Here is a tiny trained network, its code and every weight. The questions are about switching its units off for an input and a target symbol, where a switched-off unit gives its printed mean instead of its output.

import numpy as np


def w(rows, s, z=0):
    codes = np.array(rows[::2]) - 128.0
    scale = np.full(codes.shape[1], s)
    scale[-1] = z or s
    return codes * scale


def norm(h):
    return h / np.sqrt((h * h).mean(-1, keepdims=True) + 1e-5)


def f(y):
    return y / 2 * (1 + np.tanh(0.7978845608 * (y + 0.044715 * y**3)))


def softmax(a):
    e = np.exp(a - a.max(-1, keepdims=True))
    return e / e.sum(-1, keepdims=True)


def log_softmax(a):
    a = a - a.max(-1, keepdims=True)
    return a - np.log(np.exp(a).sum(-1, keepdims=True))


def net(x, mask):
    ids = ['ΞΣΩαβζηθπτφ'.index(c) for c in x.split()]
    T = len(ids)
    res = E[ids] + P[:T]
    u = 0
    for l in range(3):
        q, k, v = (norm(res) @ M[l].T for M in (Q, K, V))
        z = softmax(np.where(np.tri(T) > 0, q @ k.T / 2**0.5, -1e9)) @ v
        res = res + np.where(mask[u], z, O[l][:, -1]) @ O[l][:, :-1]
        u += 1
        y = f(norm(res) @ A[l][:, :-1].T + A[l][:, -1])
        res = res + np.where(mask[u : u + 4], y, B[l][:, -1]) @ B[l][:, :-1]
        u += 4
    return log_softmax(norm(res)[-1] @ U[:, :-1].T + U[:, -1])


Q, K, V, O, A, B = {}, {}, {}, {}, {}, {}
E = w([
[87,211,156,124,178,107,157,159,131,78,157],'Ξ',
[126,195,162,94,95,96,154,143,136,104,175],'Σ',
[129,190,139,106,140,89,158,162,159,94,126],'Ω',
[167,160,133,125,98,124,183,187,98,189,178],'α',
[136,202,169,147,152,128,176,158,72,134,190],'β',
[71,136,157,182,147,100,168,161,169,150,102],'ζ',
[146,78,154,219,91,82,178,138,81,182,164],'η',
[99,44,157,229,135,81,196,177,164,130,32],'θ',
[117,141,28,75,96,189,3,171,112,107,37],'π',
[155,143,168,173,171,84,141,68,103,29,101],'τ',
[201,29,160,203,151,75,114,164,181,92,158],'φ',
],0.0032)
P = w([
[201,126,63,87,202,162,131,96,130,158,142],'0',
[85,168,144,174,72,107,100,144,176,110,179],'1',
[95,166,162,179,91,99,108,150,167,110,168],'2',
[83,140,175,163,103,120,145,163,169,98,156],'3',
[89,138,190,157,113,109,140,162,160,100,144],'4',
[98,138,205,154,115,102,141,160,152,101,132],'5',
[98,127,216,145,120,98,145,158,139,97,123],'6',
[105,116,226,133,125,95,151,158,136,99,108],'7',
[109,114,238,126,133,93,153,158,120,92,101],'8',
[120,103,247,115,127,88,158,156,109,98,88],'9',
[116,96,252,106,140,79,165,161,101,102,75],'10',
],0.0032)
Q[0] = w([
[116,177,4,84,98,138,86,103,84,150,121],'0.h1',
[149,176,25,97,191,138,216,11,196,206,187],'0.h1',
],0.0031)
K[0] = w([
[166,163,108,135,168,179,158,77,158,170,193],'0.h1',
[91,147,253,162,91,72,211,168,138,85,148],'0.h1',
],0.0038)
V[0] = w([
[60,90,114,187,166,119,118,157,131,139,28],'0.h1',
[150,71,202,191,228,41,251,31,118,119,233],'0.h1',
],0.0023)
O[0] = w([
[136,159,117,201,62,151,196,197,79,178,105,221],'0.h1',
[116,99,167,171,79,252,30,118,194,136,170,1],'0.h1',
],0.0036,0.00055)
A[0] = w([
[151,210,135,73,129,91,194,94,136,184,131,248],'0.n1',
[53,110,210,118,149,104,139,162,215,152,128,80],'0.n2',
[72,123,151,146,96,253,53,75,169,148,105,12],'0.n3',
[67,180,63,103,58,94,152,132,4,150,66,63],'0.n4',
],0.0039,0.0014)
B[0] = w([
[91,106,65,195,122,56,117,157,89,103,88,183],'0.n1',
[198,157,104,101,72,153,149,110,64,131,156,253],'0.n2',
[167,221,117,182,152,61,175,102,112,171,64,170],'0.n3',
[93,45,239,138,183,65,136,253,176,103,200,183],'0.n4',
],0.0037,0.0028)
Q[1] = w([
[181,184,217,164,41,188,133,122,111,159,176],'1.h1',
[123,103,93,101,112,253,186,83,179,113,167],'1.h1',
],0.0075)
K[1] = w([
[163,74,253,123,115,114,154,112,83,105,71],'1.h1',
[109,167,181,165,26,51,138,148,123,85,142],'1.h1',
],0.0066)
V[1] = w([
[115,176,124,112,168,150,129,127,173,35,72],'1.h1',
[107,253,164,96,152,164,171,140,41,154,169],'1.h1',
],0.0039)
O[1] = w([
[126,73,68,182,68,171,57,136,68,94,126,136],'1.h1',
[154,125,131,79,123,74,13,128,61,254,142,3],'1.h1',
],0.0038,0.0016)
A[1] = w([
[229,53,151,150,77,75,199,53,114,156,151,249],'1.n1',
[101,107,147,164,21,180,150,122,71,157,230,89],'1.n2',
[87,190,78,9,123,164,26,86,176,57,69,121],'1.n3',
[48,15,65,172,4,150,129,140,28,131,67,2],'1.n4',
],0.0032,0.00095)
B[1] = w([
[91,252,105,105,192,160,105,173,139,93,115,255],'1.n1',
[167,106,91,103,204,144,141,98,134,31,54,181],'1.n2',
[18,69,140,50,180,142,216,105,106,139,126,103],'1.n3',
[154,214,150,177,179,92,14,99,94,57,161,142],'1.n4',
],0.0038,0.0022)
Q[2] = w([
[132,163,186,219,139,21,190,205,118,17,44],'2.h1',
[26,2,50,108,166,127,108,115,139,174,129],'2.h1',
],0.0079)
K[2] = w([
[63,84,186,63,125,168,55,182,173,93,105],'2.h1',
[111,134,1,133,143,102,154,66,126,124,201],'2.h1',
],0.0068)
V[2] = w([
[26,90,216,181,59,213,30,193,150,152,141],'2.h1',
[209,36,162,129,170,95,148,168,146,116,253],'2.h1',
],0.0036)
O[2] = w([
[56,52,143,106,82,220,89,109,157,162,164,250],'2.h1',
[194,126,215,215,3,92,119,151,163,74,197,171],'2.h1',
],0.0048,0.0027)
A[2] = w([
[206,114,179,215,15,127,145,139,191,72,186,68],'2.n1',
[116,126,226,41,197,23,254,100,229,248,137,2],'2.n2',
[78,105,93,100,197,39,86,182,30,80,66,57],'2.n3',
[224,172,77,149,163,191,96,17,112,132,52,32],'2.n4',
],0.0039,0.0043)
B[2] = w([
[155,3,145,46,121,178,35,108,181,199,63,253],'2.n1',
[113,104,203,122,118,132,27,3,194,91,202,117],'2.n2',
[203,119,123,127,49,136,173,70,159,160,154,156],'2.n3',
[58,35,202,134,2,62,111,100,104,72,96,128],'2.n4',
],0.0054,0.0048)
U = w([
[176,168,111,150,133,146,40,135,55,131,192,173],'Ξ',
[184,117,73,144,64,166,195,70,109,106,170,144],'Σ',
[79,113,134,170,110,139,66,87,99,1,96,7],'Ω',
[121,210,209,162,130,111,119,81,180,116,184,137],'α',
[131,152,113,82,114,78,164,116,81,253,69,123],'β',
[41,108,135,127,127,110,124,195,141,174,169,59],'ζ',
[79,114,124,33,197,93,145,56,166,151,158,117],'η',
[186,75,162,116,95,180,90,128,177,167,117,221],'θ',
[219,163,97,142,153,53,138,173,142,86,106,64],'π',
[98,88,53,112,187,183,99,107,69,150,119,121],'τ',
[82,157,122,137,160,186,218,162,169,83,82,208],'φ',
],0.0096,0.0011)

Each question gives the input, a string of symbols that net reads in full, and the target symbol t.
The units are the heads (2 rows each of Q, K, V and O) and the neurons (one row each of A and B). Each row of codes is followed by its name. A weight is (code - 128) times the scale printed after its matrix; where a second scale follows, it is the last column's (O, A, B and U).
mask holds one flag per unit, layer by layer, with each layer's heads first. A switched-off unit (its flag False) gives its mean, the last column of its rows in O or B, instead of its output. The means were averaged over made-up inputs and are rounded, as every weight is.
A unit's drop is (log p(t) with every unit on - log p(t) with that unit switched off) / (log p(t) with every unit on - log p(t) with every unit switched off).
The circuit of an input: a set's keep is (log p(t) with only the set's units on - log p(t) with every unit switched off) / (log p(t) with every unit on - log p(t) with every unit switched off). Starting from the 12 units with the biggest drops (on a tie, the unit counted first), units are removed one at a time, each time the one whose removal leaves the highest keep (on an exact tie, the one counted first), for as long as the keep stays at least 0.8.
units of the circuit, in order: the units of the circuit, biggest drop first
most important unit: the unit with the biggest drop
top k neurons: the k neurons with the biggest drops, biggest first
k most important neurons of layer l: the k neurons of layer l with the biggest drops, biggest first
input ζ φ π φ π Ξ Σ, target ζ: top 2 neurons	[0.n4 0.n1]
input η τ Σ τ π η α φ φ φ, target η: units of the circuit, in order	[2.h1 1.h1]
input π φ φ φ, target π: units of the circuit, in order	[2.h1 0.h1]
input β Ξ τ π β, target β: units of the circuit, in order	[0.h1 1.h1]
input Σ η α η η α φ Ω π π η, target ζ: top 2 neurons	[0.n4 0.n3]
input β θ β φ ζ Ξ, target θ: most important unit	0.n2
input Ω θ η η, target φ: top 2 neurons	[0.n4 1.n1]
input η φ π, target η: top 2 neurons	[0.n3 1.n3]
input ζ ζ φ π Σ φ η π π, target ζ: units of the circuit, in order	[0.n4 0.h1]
input φ φ π φ, target φ: units of the circuit, in order	[2.h1 1.h1]
input π Ω β φ, target π: units of the circuit, in order	[0.h1 2.h1]
input Σ φ β π, target Σ: top 4 neurons	[2.n3 1.n3 0.n4 2.n1]
input η Σ φ Σ β Σ ζ, target β: units of the circuit, in order	[1.h1 0.n4 2.h1]
input β Ξ φ φ Σ ζ Σ ζ π, target β: units of the circuit, in order	[1.h1 2.n1 1.n3]
input φ π η, target φ: units of the circuit, in order	[1.h1 2.h1]
input ζ α φ φ π φ, target ζ: most important neuron of layer 1	[1.n1]
input Ξ ζ Ω φ φ φ Σ π π ζ, target ζ: top 3 neurons	[0.n4 2.n1 1.n2]
input η β φ π Σ φ Ξ φ α Ξ, target η: top 3 neurons	[0.n1 2.n2 0.n2]
input η τ α φ π Ξ θ, target η: units of the circuit, in order	[2.h1 2.n2 1.h1]
input Ω φ π Σ, target Ω: 3 most important neurons of layer 0	[0.n4 0.n1 0.n2]
input π θ φ θ φ ζ, target π: units of the circuit, in order	[2.h1 0.h1 0.n2]
input Σ ζ η Σ β, target α: top 4 neurons	[0.n4 2.n1 2.n2 0.n1]
input φ τ β Ω Ω η Ω α ζ, target β: top 3 neurons	[0.n4 0.n2 1.n1]
input α τ θ Σ η Ω π, target α: most important unit	1.n3
input β η Ω, target α: top 4 neurons	[0.n4 2.n1 2.n2 0.n3]
input β Σ φ τ π, target β: top 4 neurons	[0.n3 0.n4 1.n3 2.n1]
input φ φ π, target φ: most important neuron of layer 0	[0.n3]
input π η α η, target π: units of the circuit, in order	[0.h1 2.h1]
input β φ φ π Ω τ φ, target β: 2 most important neurons of layer 2	[2.n3 2.n1]
